Below is a small trained network, with its code and all its weights. Each question gives an input and a target symbol and asks what happens when units are switched off, that is, made to give their printed mean instead of their output.

import numpy as np


def w(rows, s, z=0):
    codes = np.array(rows[::2]) - 128.0
    scale = np.full(codes.shape[1], s)
    scale[-1] = z or s
    return codes * scale


def f(y):
    return np.maximum(y, 0)


def softmax(a):
    e = np.exp(a - a.max(-1, keepdims=True))
    return e / e.sum(-1, keepdims=True)


def log_softmax(a):
    a = a - a.max(-1, keepdims=True)
    return a - np.log(np.exp(a).sum(-1, keepdims=True))


def net(x, mask):
    ids = ['ΔΘΛΦΩαζημψ'.index(c) for c in x.split()]
    T = len(ids)
    res = E[ids] + P[:T]
    r = res
    for j in range(2):
        rows = slice(2 * j, 2 * j + 2)
        q, k, v = (r @ M[0][rows].T for M in (Q, K, V))
        z = softmax(np.where(np.tri(T) > 0, q @ k.T / 2**0.5, -1e9)) @ v
        o = O[0][rows]
        res = res + np.where(mask[j], z, o[:, -1]) @ o[:, :-1]
    y = f(res @ A[0][:, :-1].T + A[0][:, -1])
    res = res + np.where(mask[2:26], y, B[0][:, -1]) @ B[0][:, :-1]
    return log_softmax(res[-1] @ U[:, :-1].T + U[:, -1])


Q, K, V, O, A, B = {}, {}, {}, {}, {}, {}
E = w([
[139,153,107,177],'Δ',
[135,153,103,180],'Θ',
[152,10,137,44],'Λ',
[209,121,26,99],'Φ',
[113,149,104,172],'Ω',
[134,154,102,179],'α',
[118,108,241,57],'ζ',
[130,159,85,195],'η',
[168,186,154,97],'μ',
[113,236,223,89],'ψ',
],0.011)
P = w([
[165,83,167,205],'0',
[50,55,120,132],'1',
[184,104,153,178],'2',
[66,78,99,103],'3',
[198,120,140,149],'4',
[76,97,85,75],'5',
[209,134,130,123],'6',
[83,112,74,49],'7',
[225,152,123,99],'8',
[90,128,63,16],'9',
[240,167,110,77],'10',
[93,140,55,2],'11',
],0.0096)
Q[0] = w([
[94,120,170,119],'head 0',
[150,80,116,121],'head 0',
[253,133,115,148],'head 1',
[183,219,167,161],'head 1',
],0.046)
K[0] = w([
[121,129,206,101],'head 0',
[152,50,115,143],'head 0',
[207,118,65,5],'head 1',
[137,220,214,13],'head 1',
],0.03)
V[0] = w([
[182,42,166,134],'head 0',
[180,128,122,164],'head 0',
[193,12,103,60],'head 1',
[137,47,235,95],'head 1',
],0.011)
O[0] = w([
[176,190,151,64,186],'head 0',
[161,122,76,125,254],'head 0',
[179,3,141,109,97],'head 1',
[166,107,47,44,124],'head 1',
],0.0075,0.00069)
A[0] = w([
[154,169,66,196,83],'neuron 0',
[177,167,136,170,141],'neuron 1',
[140,118,121,152,121],'neuron 2',
[89,130,86,72,133],'neuron 3',
[123,103,227,85,61],'neuron 4',
[231,138,70,153,63],'neuron 5',
[114,99,67,104,134],'neuron 6',
[54,53,87,135,128],'neuron 7',
[31,97,103,152,196],'neuron 8',
[175,88,147,154,82],'neuron 9',
[151,172,152,243,6],'neuron 10',
[145,107,233,154,122],'neuron 11',
[101,140,44,90,71],'neuron 12',
[219,87,184,197,42],'neuron 13',
[224,154,98,131,50],'neuron 14',
[127,128,136,145,89],'neuron 15',
[155,168,88,114,72],'neuron 16',
[10,123,88,143,74],'neuron 17',
[96,144,28,130,118],'neuron 18',
[37,30,223,108,106],'neuron 19',
[81,106,192,89,133],'neuron 20',
[192,217,152,216,62],'neuron 21',
[137,89,133,166,167],'neuron 22',
[229,160,175,231,123],'neuron 23',
],0.012,0.011)
B[0] = w([
[123,146,191,100,166],'neuron 0',
[146,144,88,101,217],'neuron 1',
[119,114,120,134,146],'neuron 2',
[97,126,96,165,210],'neuron 3',
[91,165,82,175,155],'neuron 4',
[137,168,86,187,223],'neuron 5',
[82,161,153,119,197],'neuron 6',
[154,155,115,155,175],'neuron 7',
[64,75,155,76,254],'neuron 8',
[99,150,177,137,178],'neuron 9',
[121,45,216,203,137],'neuron 10',
[92,162,111,160,160],'neuron 11',
[155,71,142,116,157],'neuron 12',
[158,109,187,221,187],'neuron 13',
[101,68,149,86,190],'neuron 14',
[120,119,127,130,128],'neuron 15',
[89,129,171,138,143],'neuron 16',
[186,161,93,169,181],'neuron 17',
[119,167,111,143,202],'neuron 18',
[172,79,163,64,168],'neuron 19',
[118,159,116,171,181],'neuron 20',
[149,153,253,151,203],'neuron 21',
[91,122,110,115,206],'neuron 22',
[171,87,45,83,253],'neuron 23',
],0.043,0.0052)
U = w([
[106,32,130,3,243],'Δ',
[108,196,34,98,169],'Θ',
[179,74,134,97,89],'Λ',
[210,196,134,102,189],'Φ',
[178,73,129,96,91],'Ω',
[193,70,65,147,92],'α',
[164,56,165,102,41],'ζ',
[188,89,122,102,87],'η',
[146,108,160,173,3],'μ',
[207,116,14,15,96],'ψ',
],0.0061,0.0066)

Each question gives the input, a string of symbols that net reads in full, and the target symbol t.
The units are the heads (2 rows each of Q, K, V and O) and the neurons (one row each of A and B). Each row of codes is followed by its name. A weight is (code - 128) times the scale printed after its matrix; where a second scale follows, it is the last column's (O, A, B and U).
mask holds one flag per unit, heads first, then neurons. A switched-off unit (its flag False) gives its mean, the last column of its rows in O or B, instead of its output. The means were averaged over made-up inputs and are rounded, as every weight is.
A unit's drop is (log p(t) with every unit on - log p(t) with that unit switched off) / (log p(t) with every unit on - log p(t) with every unit switched off).
The circuit of an input: a set's keep is (log p(t) with only the set's units on - log p(t) with every unit switched off) / (log p(t) with every unit on - log p(t) with every unit switched off). Starting from the 12 units with the biggest drops (on a tie, the unit counted first), units are removed one at a time, each time the one whose removal leaves the highest keep (on an exact tie, the one counted first), for as long as the keep stays at least 0.8.
units of the circuit, in order: the units of the circuit, biggest drop first
unit that matters most: the unit with the biggest drop
k most important neurons: the k neurons with the biggest drops, biggest first
which heads matter: for each layer, one digit per head in row order, 1 if its drop is at least 0.15 and else 0, layers parted by /
input μ ψ Ω, target Φ: which heads matter	11
input Λ Ω Θ, target μ: which heads matter	01
input α μ Φ Ω η Φ ψ, target Φ: most important neuron	[neuron 21]
input ψ η Φ η η μ Φ α α, target α: which heads matter	01
input Φ ζ Θ, target Θ: units of the circuit, in order	[neuron 5; head 1; neuron 6]
input Φ ψ Φ Δ α μ Λ η Ω Ω Ω, target μ: 2 most important neurons	[neuron 5; neuron 13]
input μ Θ Δ, target ψ: which heads matter	01
input ψ ψ η Λ α, target μ: units of the circuit, in order	[head 1; neuron 13; neuron 9]
input Ω ψ ψ η α η η α α ψ Ω, target Φ: 3 most important neurons	[neuron 21; neuron 8; neuron 0]
input Λ Ω Θ η, target Δ: 3 most important neurons	[neuron 8; neuron 5; neuron 20]
input Φ ζ Δ Λ Φ μ ψ Λ Δ, target μ: 3 most important neurons	[neuron 5; neuron 13; neuron 9]
input ψ ψ η, target Φ: units of the circuit, in order	[head 1; neuron 21; neuron 1]
input μ η η μ Θ, target ψ: which heads matter	00
input η ψ Δ ζ ψ Λ ψ α Ω ψ μ, target ψ: units of the circuit, in order	[neuron 23; neuron 1]
input Φ ψ Φ ψ Φ ζ Ω, target Θ: units of the circuit, in order	[neuron 5; head 1; neuron 6]
input η α Φ ψ Φ Φ Δ, target α: units of the circuit, in order	[head 1; neuron 13; neuron 23]
input η ψ μ α ζ ψ α ζ, target Θ: units of the circuit, in order	[neuron 4]
input μ Δ Ω η Φ α μ Ω η Φ, target Θ: units of the circuit, in order	[neuron 6; neuron 3]
input Λ Φ Φ, target α: 2 most important neurons	[neuron 13; neuron 23]
input ψ Φ α ψ Δ ζ Ω, target Θ: units of the circuit, in order	[head 1; neuron 5; neuron 6]
input Θ α ψ ψ, target Θ: 2 most important neurons	[neuron 17; neuron 20]
input Λ ψ α, target Φ: units of the circuit, in order	[neuron 21; neuron 8; head 0]
input Φ ψ ψ Θ ψ Θ Φ Θ Δ ζ η, target Θ: most important neuron	[neuron 5]
input ψ Θ ζ Λ Ω ψ Ω ψ μ Ω α Φ, target Δ: units of the circuit, in order	[head 1; head 0; neuron 5; neuron 17]
input ψ ψ Ω ψ ψ Θ ψ ψ ζ Λ Δ, target μ: 2 most important neurons	[neuron 13; neuron 5]
input Δ Φ Θ Ω Θ ψ ζ Φ, target Θ: 2 most important neurons	[neuron 6; neuron 21]
input ψ η ζ, target Θ: unit that matters most	neuron 4
input Φ ψ Θ, target Φ: 4 most important neurons	[neuron 21; neuron 8; neuron 0; neuron 5]
input Δ Δ ζ ζ α Θ Φ Λ Θ Λ Ω Λ, target Θ: 2 most important neurons	[neuron 20; neuron 3]
input η ψ μ Φ μ ψ ψ ψ ψ Φ Ω, target α: 2 most important neurons	[neuron 13; neuron 23]
